Below is a small trained network, with its code and all its weights. Each question gives an input and a target symbol and asks what happens when units are switched off, that is, made to give their printed mean instead of their output.

import numpy as np


def w(rows, s, z=0):
    codes = np.array(rows[::2]) - 128.0
    scale = np.full(codes.shape[1], s)
    scale[-1] = z or s
    return codes * scale


def norm(h):
    return h / np.sqrt((h * h).mean(-1, keepdims=True) + 1e-5)


def f(y):
    return y / 2 * (1 + np.tanh(0.7978845608 * (y + 0.044715 * y**3)))


def softmax(a):
    e = np.exp(a - a.max(-1, keepdims=True))
    return e / e.sum(-1, keepdims=True)


def log_softmax(a):
    a = a - a.max(-1, keepdims=True)
    return a - np.log(np.exp(a).sum(-1, keepdims=True))


def net(x, mask):
    ids = ['εζθλπστφψ'.index(c) for c in x.split()]
    T = len(ids)
    res = E[ids] + P[:T]
    u = 0
    for l in range(2):
        r = norm(res)
        for j in range(2):
            rows = slice(3 * j, 3 * j + 3)
            q, k, v = (r @ M[l][rows].T for M in (Q, K, V))
            z = softmax(np.where(np.tri(T) > 0, q @ k.T / 3**0.5, -1e9)) @ v
            o = O[l][rows]
            res = res + np.where(mask[u + j], z, o[:, -1]) @ o[:, :-1]
        u += 2
        y = f(norm(res) @ A[l][:, :-1].T + A[l][:, -1])
        res = res + np.where(mask[u : u + 12], y, B[l][:, -1]) @ B[l][:, :-1]
        u += 12
    return log_softmax(norm(res)[-1] @ U[:, :-1].T + U[:, -1])


Q, K, V, O, A, B = {}, {}, {}, {}, {}, {}
E = w([
[151,164,62,201,185,216],'ε',
[76,210,18,135,177,185],'ζ',
[151,162,63,200,190,216],'θ',
[154,163,61,203,188,216],'λ',
[48,125,99,111,153,241],'π',
[183,160,54,207,203,185],'σ',
[155,9,91,177,55,153],'τ',
[157,56,175,124,253,177],'φ',
[196,127,81,117,241,9],'ψ',
],0.0044)
P = w([
[28,177,253,244,133,123],'0',
[84,133,161,254,148,137],'1',
[92,134,141,213,162,146],'2',
[95,136,130,174,167,150],'3',
[104,133,123,145,164,157],'4',
[113,133,116,125,159,161],'5',
[125,134,109,107,153,168],'6',
[137,131,103,91,148,177],'7',
[149,126,99,75,146,185],'8',
[165,124,95,60,142,192],'9',
[179,116,91,40,140,198],'10',
[198,116,89,26,138,202],'11',
],0.0032)
Q[0] = w([
[157,64,123,178,149,168],'L0H0',
[55,206,252,171,38,25],'L0H0',
[61,131,184,107,136,83],'L0H0',
[138,161,163,134,111,126],'L0H1',
[104,136,140,120,124,112],'L0H1',
[134,127,118,122,134,144],'L0H1',
],0.013)
K[0] = w([
[105,105,70,85,111,110],'L0H0',
[12,123,190,238,147,68],'L0H0',
[139,142,102,211,136,115],'L0H0',
[128,138,88,97,155,146],'L0H1',
[130,130,114,129,173,141],'L0H1',
[131,129,123,133,107,109],'L0H1',
],0.011)
V[0] = w([
[145,85,176,86,172,250],'L0H0',
[82,158,194,154,107,152],'L0H0',
[255,148,168,155,153,168],'L0H0',
[182,16,51,96,5,133],'L0H1',
[91,182,100,177,209,126],'L0H1',
[138,202,154,128,166,199],'L0H1',
],0.006)
O[0] = w([
[39,141,87,136,178,45,189],'L0H0',
[108,78,141,181,124,103,72],'L0H0',
[109,124,200,76,191,102,182],'L0H0',
[57,195,28,3,131,103,23],'L0H1',
[169,179,152,216,117,138,254],'L0H1',
[100,77,146,200,103,144,161],'L0H1',
],0.0044,0.0052)
A[0] = w([
[149,55,185,186,17,157,15],'L0N0',
[166,164,207,62,140,255,82],'L0N1',
[246,186,100,133,75,131,158],'L0N2',
[56,200,119,106,140,183,247],'L0N3',
[141,99,164,220,132,194,154],'L0N4',
[102,158,241,37,177,61,137],'L0N5',
[104,108,86,135,22,213,102],'L0N6',
[152,70,90,96,126,40,71],'L0N7',
[178,56,86,150,115,137,66],'L0N8',
[108,148,205,155,123,182,76],'L0N9',
[124,156,120,153,143,40,21],'L0N10',
[85,97,71,170,228,118,141],'L0N11',
],0.0054,0.0011)
B[0] = w([
[14,92,163,96,102,78,168],'L0N0',
[45,3,107,112,157,107,135],'L0N1',
[163,96,123,145,171,193,153],'L0N2',
[117,158,161,75,211,159,156],'L0N3',
[113,118,149,69,197,118,254],'L0N4',
[133,206,38,156,172,155,131],'L0N5',
[228,43,145,168,130,127,136],'L0N6',
[139,156,200,116,84,158,123],'L0N7',
[153,102,58,151,68,76,149],'L0N8',
[167,117,139,161,124,178,155],'L0N9',
[66,179,117,110,72,144,126],'L0N10',
[172,164,37,187,74,140,214],'L0N11',
],0.0071,0.0049)
Q[1] = w([
[80,107,101,169,165,3],'L1H0',
[228,91,203,159,85,57],'L1H0',
[216,119,43,105,251,113],'L1H0',
[172,136,137,162,179,131],'L1H1',
[126,136,127,167,44,168],'L1H1',
[174,109,19,100,191,150],'L1H1',
],0.013)
K[1] = w([
[215,105,66,83,171,234],'L1H0',
[130,143,154,69,231,70],'L1H0',
[216,6,76,108,83,103],'L1H0',
[137,110,88,133,140,177],'L1H1',
[84,149,150,159,157,110],'L1H1',
[111,136,74,43,120,101],'L1H1',
],0.014)
V[1] = w([
[2,71,144,175,127,247],'L1H0',
[182,176,139,199,119,194],'L1H0',
[101,132,124,147,165,50],'L1H0',
[59,214,166,9,113,167],'L1H1',
[91,114,112,65,226,246],'L1H1',
[74,17,200,61,132,106],'L1H1',
],0.0057)
O[1] = w([
[142,148,3,63,182,114,151],'L1H0',
[185,108,73,203,160,170,157],'L1H0',
[123,103,160,101,92,155,151],'L1H0',
[180,24,86,238,187,137,1],'L1H1',
[118,147,126,215,135,22,163],'L1H1',
[168,205,34,145,95,204,85],'L1H1',
],0.0044,0.0067)
A[1] = w([
[132,98,79,193,143,57,2],'L1N0',
[177,185,108,91,110,87,122],'L1N1',
[132,152,66,106,66,72,103],'L1N2',
[254,77,129,137,76,157,126],'L1N3',
[68,95,111,92,122,134,174],'L1N4',
[138,79,188,187,163,92,150],'L1N5',
[81,122,220,200,51,128,39],'L1N6',
[64,111,121,151,174,140,196],'L1N7',
[162,104,142,75,178,174,183],'L1N8',
[100,209,95,217,62,102,161],'L1N9',
[126,90,83,149,90,181,226],'L1N10',
[136,143,56,107,157,143,154],'L1N11',
],0.008,0.0014)
B[1] = w([
[149,130,173,98,81,199,153],'L1N0',
[144,82,123,155,99,181,172],'L1N1',
[43,140,132,197,179,155,149],'L1N2',
[231,169,130,117,140,102,166],'L1N3',
[185,193,135,108,152,98,135],'L1N4',
[155,126,79,134,80,183,252],'L1N5',
[2,69,103,107,159,118,161],'L1N6',
[175,78,126,173,88,159,235],'L1N7',
[106,60,66,119,85,76,185],'L1N8',
[115,35,78,106,130,103,164],'L1N9',
[219,103,136,144,139,161,127],'L1N10',
[137,117,203,116,49,139,179],'L1N11',
],0.0085,0.0038)
U = w([
[124,158,152,138,137,115,1],'ε',
[246,114,109,157,103,153,239],'ζ',
[124,155,155,139,141,110,5],'θ',
[126,164,159,142,140,111,26],'λ',
[81,68,108,196,121,193,205],'π',
[126,174,158,114,170,99,125],'σ',
[104,173,119,48,45,198,142],'τ',
[81,163,124,139,139,114,39],'φ',
[140,58,118,38,129,60,203],'ψ',
],0.011,0.0021)

Each question gives the input, a string of symbols that net reads in full, and the target symbol t.
The units are the heads (3 rows each of Q, K, V and O) and the neurons (one row each of A and B). Each row of codes is followed by its name. A weight is (code - 128) times the scale printed after its matrix; where a second scale follows, it is the last column's (O, A, B and U).
mask holds one flag per unit, layer by layer, with each layer's heads first. A switched-off unit (its flag False) gives its mean, the last column of its rows in O or B, instead of its output. The means were averaged over made-up inputs and are rounded, as every weight is.
A unit's drop is (log p(t) with every unit on - log p(t) with that unit switched off) / (log p(t) with every unit on - log p(t) with every unit switched off).
The circuit of an input: a set's keep is (log p(t) with only the set's units on - log p(t) with every unit switched off) / (log p(t) with every unit on - log p(t) with every unit switched off). Starting from the 12 units with the biggest drops (on a tie, the unit counted first), units are removed one at a time, each time the one whose removal leaves the highest keep (on an exact tie, the one counted first), for as long as the keep stays at least 0.8.
circuit, biggest first: the units of the circuit, biggest drop first
k most important neurons: the k neurons with the biggest drops, biggest first
k most important neurons of layer l: the k neurons of layer l with the biggest drops, biggest first
which heads matter: for each layer, one digit per head in row order, 1 if its drop is at least 0.15 and else 0, layers parted by /
input τ σ σ ψ φ τ τ ψ ψ φ ψ λ, target ψ: circuit, biggest first -> (L1N8, L0H0, L1N5)
input ψ ψ θ τ ζ, target τ: circuit, biggest first -> (L0N0, L1H0, L1N11)
input ψ π ψ τ ε τ σ σ τ θ ψ σ, target ψ: 4 most important neurons of layer 0 -> (L0N3, L0N1, L0N9, L0N0)
input θ π ψ ψ φ τ ψ ψ θ ψ, target σ: 4 most important neurons -> (L0N0, L1N5, L1N7, L0N9)
input ψ τ π, target τ: circuit, biggest first -> (L1H0, L0N0, L1N11)
input ψ ψ τ ψ τ τ, target τ: 2 most important neurons -> (L0N7, L0N4)
input π ψ ψ σ φ τ ψ φ, target ψ: circuit, biggest first -> (L1N8, L1H0, L0N0)
input τ φ π, target φ: 2 most important neurons -> (L0N6, L0N3)
input τ ζ ψ σ ψ φ τ ψ ζ τ ψ, target τ: 3 most important neurons -> (L0N5, L0N9, L1N11)
input ψ τ θ, target τ: which heads matter -> 01 / 11
input τ λ σ λ ψ ψ σ φ, target σ: which heads matter -> 11 / 11
input ψ ψ τ σ σ, target σ: which heads matter -> 00 / 11
input ψ ζ σ ψ π ζ ζ τ ψ ζ, target ψ: circuit, biggest first -> (L0N0, L1H0, L1H1)
input ζ τ σ, target τ: which heads matter -> 01 / 11
input ψ ψ τ ζ σ π, target σ: which heads matter -> 10 / 11
input ψ ψ ψ ψ τ ψ τ λ φ τ θ, target τ: circuit, biggest first -> (L0N6, L1N11, L0H0)
input σ σ ζ σ ε ψ ψ τ, target ψ: circuit, biggest first -> (L0N0, L1N4)
input π ψ ψ θ φ ψ σ τ, target σ: 4 most important neurons of layer 0 -> (L0N4, L0N0, L0N1, L0N8)
input θ π θ τ τ ψ ψ τ φ, target τ: which heads matter -> 11 / 00
input π θ λ π ψ ε φ ψ τ π τ τ, target τ: which heads matter -> 11 / 11
input φ ζ λ ψ ζ τ ψ ζ ψ ψ, target ψ: 3 most important neurons -> (L0N0, L1N7, L0N2)
input τ ψ ε, target ψ: which heads matter -> 11 / 10
input θ ε τ ζ ψ ψ π σ ε, target σ: 2 most important neurons of layer 0 -> (L0N0, L0N6)
input ζ φ θ ε ψ ψ ψ φ ζ, target ζ: 3 most important neurons of layer 1 -> (L1N6, L1N2, L1N11)
input τ ψ τ σ ψ τ π ψ ψ θ, target ψ: 3 most important neurons -> (L0N3, L0N9, L1N8)
input σ ε σ ψ, target π: 2 most important neurons -> (L1N6, L0N6)
input λ π σ τ ζ ψ ε π π ψ, target π: 3 most important neurons of layer 1 -> (L1N1, L1N2, L1N9)
input ψ φ λ τ τ τ ψ ψ σ φ, target σ: 2 most important neurons -> (L0N3, L0N5)
input ε ζ τ φ λ ψ ψ σ ζ π θ, target π: 2 most important neurons of layer 0 -> (L0N11, L0N0)
input ζ ψ φ τ τ ψ ζ π σ, target π: which heads matter -> 10 / 00
